Below is a small trained network, with its code and all its weights. Each question gives an input and a target symbol and asks what happens when units are switched off, that is, made to give their printed mean instead of their output.

import numpy as np


def w(rows, s, z=0):
    codes = np.array(rows[::2]) - 128.0
    scale = np.full(codes.shape[1], s)
    scale[-1] = z or s
    return codes * scale


def f(y):
    return y / 2 * (1 + np.tanh(0.7978845608 * (y + 0.044715 * y**3)))


def softmax(a):
    e = np.exp(a - a.max(-1, keepdims=True))
    return e / e.sum(-1, keepdims=True)


def log_softmax(a):
    a = a - a.max(-1, keepdims=True)
    return a - np.log(np.exp(a).sum(-1, keepdims=True))


def net(x, mask):
    ids = ['βγδεθλμξπτφψω'.index(c) for c in x.split()]
    T = len(ids)
    res = E[ids] + P[:T]
    r = res
    for j in range(3):
        rows = slice(3 * j, 3 * j + 3)
        q, k, v = (r @ M[0][rows].T for M in (Q, K, V))
        z = softmax(np.where(np.tri(T) > 0, q @ k.T / 3**0.5, -1e9)) @ v
        o = O[0][rows]
        res = res + np.where(mask[j], z, o[:, -1]) @ o[:, :-1]
    y = f(res @ A[0][:, :-1].T + A[0][:, -1])
    res = res + np.where(mask[3:19], y, B[0][:, -1]) @ B[0][:, :-1]
    return log_softmax(res[-1] @ U[:, :-1].T + U[:, -1])


Q, K, V, O, A, B = {}, {}, {}, {}, {}, {}
E = w([
[159,158,144,179,151,118,100,94],'β',
[162,159,151,172,157,111,118,102],'γ',
[3,157,104,236,86,109,206,152],'δ',
[105,221,129,1,195,153,148,112],'ε',
[136,160,179,27,217,130,11,146],'θ',
[101,210,229,48,163,214,98,123],'λ',
[204,16,161,136,51,159,125,154],'μ',
[170,133,159,170,162,125,115,88],'ξ',
[123,68,21,79,235,228,122,244],'π',
[112,219,98,188,213,101,154,195],'τ',
[159,163,142,175,163,138,133,101],'φ',
[53,217,213,29,130,57,68,99],'ψ',
[54,96,106,180,203,8,98,150],'ω',
],0.0093)
P = w([
[248,157,124,180,163,61,207,2],'0',
[155,109,192,148,176,134,183,53],'1',
[125,91,216,127,166,141,179,99],'2',
[114,116,202,128,145,145,141,115],'3',
[112,130,188,125,132,136,125,139],'4',
[104,144,178,126,122,136,114,154],'5',
[96,159,158,123,119,141,94,171],'6',
[100,176,148,124,107,119,101,190],'7',
[97,190,124,127,103,123,72,195],'8',
[88,189,124,126,96,120,88,211],'9',
[95,209,117,119,90,124,66,201],'10',
],0.0056)
Q[0] = w([
[131,99,106,205,70,106,113,157],'head 0',
[108,123,136,178,162,82,163,101],'head 0',
[84,166,118,84,154,161,109,139],'head 0',
[181,91,96,156,90,191,151,98],'head 1',
[114,156,154,121,188,97,138,68],'head 1',
[88,136,63,175,74,65,79,169],'head 1',
[187,2,60,213,52,126,149,121],'head 2',
[133,79,73,234,66,123,160,114],'head 2',
[55,184,173,87,149,136,104,195],'head 2',
],0.0088)
K[0] = w([
[118,101,186,189,56,75,151,95],'head 0',
[52,178,149,125,190,73,158,80],'head 0',
[106,117,99,103,152,180,127,200],'head 0',
[210,78,112,80,99,172,133,109],'head 1',
[86,164,190,94,153,79,96,111],'head 1',
[123,55,136,210,75,56,180,122],'head 1',
[255,99,210,80,73,159,135,40],'head 2',
[169,106,173,125,91,150,166,28],'head 2',
[56,107,35,178,119,104,162,213],'head 2',
],0.0081)
V[0] = w([
[99,185,110,137,105,39,199,69],'head 0',
[103,156,154,188,156,64,199,65],'head 0',
[138,63,121,56,118,166,134,220],'head 0',
[197,134,120,81,198,93,79,69],'head 1',
[186,137,180,48,165,89,63,83],'head 1',
[129,174,77,182,243,109,167,120],'head 1',
[205,128,146,7,218,159,37,142],'head 2',
[122,82,172,141,177,28,53,118],'head 2',
[161,223,255,72,50,149,114,54],'head 2',
],0.0062)
O[0] = w([
[156,163,72,144,96,83,151,78,132],'head 0',
[174,183,71,170,93,182,163,67,211],'head 0',
[99,96,170,141,164,89,123,193,85],'head 0',
[104,67,129,137,144,127,97,53,129],'head 1',
[92,90,158,123,122,98,70,56,171],'head 1',
[139,164,36,156,122,229,153,39,141],'head 1',
[50,28,61,196,114,165,71,45,4],'head 2',
[158,186,129,209,156,97,33,124,179],'head 2',
[166,105,171,117,60,145,132,3,142],'head 2',
],0.0068,0.0023)
A[0] = w([
[190,85,54,147,144,190,168,127,126],'neuron 0',
[3,135,164,155,103,70,90,98,151],'neuron 1',
[95,90,141,44,149,117,110,211,119],'neuron 2',
[227,133,93,145,115,98,128,85,189],'neuron 3',
[121,115,191,185,5,94,116,91,195],'neuron 4',
[129,52,212,24,96,80,119,195,89],'neuron 5',
[170,127,152,98,132,208,153,105,231],'neuron 6',
[186,161,154,50,186,109,157,129,108],'neuron 7',
[172,147,175,174,91,129,61,113,255],'neuron 8',
[102,151,133,77,135,110,119,32,70],'neuron 9',
[61,144,100,149,178,90,95,158,191],'neuron 10',
[106,75,178,137,111,108,15,124,178],'neuron 11',
[217,180,159,51,222,76,125,146,135],'neuron 12',
[135,97,61,117,188,154,88,64,93],'neuron 13',
[109,184,124,172,159,53,159,163,233],'neuron 14',
[134,83,115,197,76,178,188,71,212],'neuron 15',
],0.0069,0.003)
B[0] = w([
[53,70,138,123,190,18,117,164,145],'neuron 0',
[134,61,103,125,237,95,128,94,181],'neuron 1',
[101,126,74,60,115,34,142,163,211],'neuron 2',
[62,81,172,174,188,90,95,201,193],'neuron 3',
[126,202,207,157,198,108,208,124,244],'neuron 4',
[149,167,60,39,32,148,192,198,245],'neuron 5',
[73,106,160,127,86,203,98,155,197],'neuron 6',
[66,90,176,104,73,84,43,77,192],'neuron 7',
[180,191,175,165,166,148,175,164,246],'neuron 8',
[141,142,32,21,86,131,254,123,159],'neuron 9',
[81,114,145,162,170,187,137,163,188],'neuron 10',
[231,146,88,104,140,156,168,154,239],'neuron 11',
[86,68,204,163,129,85,48,83,246],'neuron 12',
[239,98,43,66,37,115,98,140,152],'neuron 13',
[196,104,171,169,130,177,86,136,253],'neuron 14',
[40,66,186,228,180,137,75,143,232],'neuron 15',
],0.0057,0.0047)
U = w([
[100,95,219,229,234,100,73,123,235],'β',
[150,151,178,131,111,255,163,141,221],'γ',
[222,201,85,98,45,136,183,185,183],'δ',
[106,147,124,97,137,128,114,115,132],'ε',
[131,115,125,130,121,97,130,130,24],'θ',
[202,103,99,105,131,129,90,111,105],'λ',
[83,121,174,94,68,75,95,109,114],'μ',
[129,113,130,132,123,96,128,130,10],'ξ',
[132,117,126,128,121,99,134,130,14],'π',
[126,109,128,128,114,97,129,126,21],'τ',
[94,101,88,106,71,126,138,90,238],'φ',
[144,161,133,90,185,46,206,108,3],'ψ',
[75,78,105,100,181,97,158,164,93],'ω',
],0.0071,0.003)

Each question gives the input, a string of symbols that net reads in full, and the target symbol t.
The units are the heads (3 rows each of Q, K, V and O) and the neurons (one row each of A and B). Each row of codes is followed by its name. A weight is (code - 128) times the scale printed after its matrix; where a second scale follows, it is the last column's (O, A, B and U).
mask holds one flag per unit, heads first, then neurons. A switched-off unit (its flag False) gives its mean, the last column of its rows in O or B, instead of its output. The means were averaged over made-up inputs and are rounded, as every weight is.
A unit's drop is (log p(t) with every unit on - log p(t) with that unit switched off) / (log p(t) with every unit on - log p(t) with every unit switched off).
The circuit of an input: a set's keep is (log p(t) with only the set's units on - log p(t) with every unit switched off) / (log p(t) with every unit on - log p(t) with every unit switched off). Starting from the 12 units with the biggest drops (on a tie, the unit counted first), units are removed one at a time, each time the one whose removal leaves the highest keep (on an exact tie, the one counted first), for as long as the keep stays at least 0.8.
circuit, biggest first: the units of the circuit, biggest drop first
most important unit: the unit with the biggest drop
k most important neurons: the k neurons with the biggest drops, biggest first
heads that matter: for each layer, one digit per head in row order, 1 if its drop is at least 0.15 and else 0, layers parted by /
drop of u: that unit's drop, to one decimal
input μ μ θ ψ, target ψ: 4 most important neurons	[neuron 9; neuron 1; neuron 4; neuron 11]
input β ω μ ψ ε μ β ε, target β: 3 most important neurons	[neuron 5; neuron 12; neuron 10]
input ψ π θ δ λ ψ δ ω ε δ δ, target δ: circuit, biggest first	[head 1; head 2]
input δ β μ ω φ ψ ψ, target β: circuit, biggest first	[head 2; neuron 12]
input μ δ μ θ β μ μ δ π θ, target ω: circuit, biggest first	[head 0; head 2; neuron 2]
input π ξ δ ω μ ω θ λ δ, target γ: most important unit	head 1
input δ μ θ γ ε, target μ: heads that matter	001
input λ ω ψ δ μ μ ω ψ, target β: heads that matter	001
input π ψ π ω ψ μ, target β: circuit, biggest first	[head 2; neuron 15]
input μ ω π μ λ, target ω: circuit, biggest first	[head 0; head 2; neuron 2; neuron 5]
input μ μ γ θ θ ψ μ, target δ: 2 most important neurons	[neuron 5; neuron 11]
input λ μ θ, target λ: circuit, biggest first	[head 2; neuron 13; neuron 11; head 1]
input δ μ ω μ ε λ μ ω λ, target β: circuit, biggest first	[head 2; neuron 5]
input δ μ φ γ π μ δ μ δ θ, target μ: most important unit	neuron 12
input ω δ β ω φ μ ω π, target ω: circuit, biggest first	[neuron 2; head 0; head 2]
input μ δ φ δ, target γ: heads that matter	011
input μ π γ ε μ λ, target ω: 2 most important neurons	[neuron 2; neuron 1]
input ψ ξ ε ξ μ, target β: 2 most important neurons	[neuron 15; neuron 4]
input θ μ ψ, target ψ: 3 most important neurons	[neuron 9; neuron 4; neuron 1]
input μ μ φ θ δ ξ μ ψ, target μ: 2 most important neurons	[neuron 12; neuron 7]
input τ ε λ μ δ π δ ε, target μ: drop of head 2	0.3
input ψ δ ε ψ, target μ: drop of head 2	1.3
input ψ λ π θ, target ω: drop of neuron 1	0.1
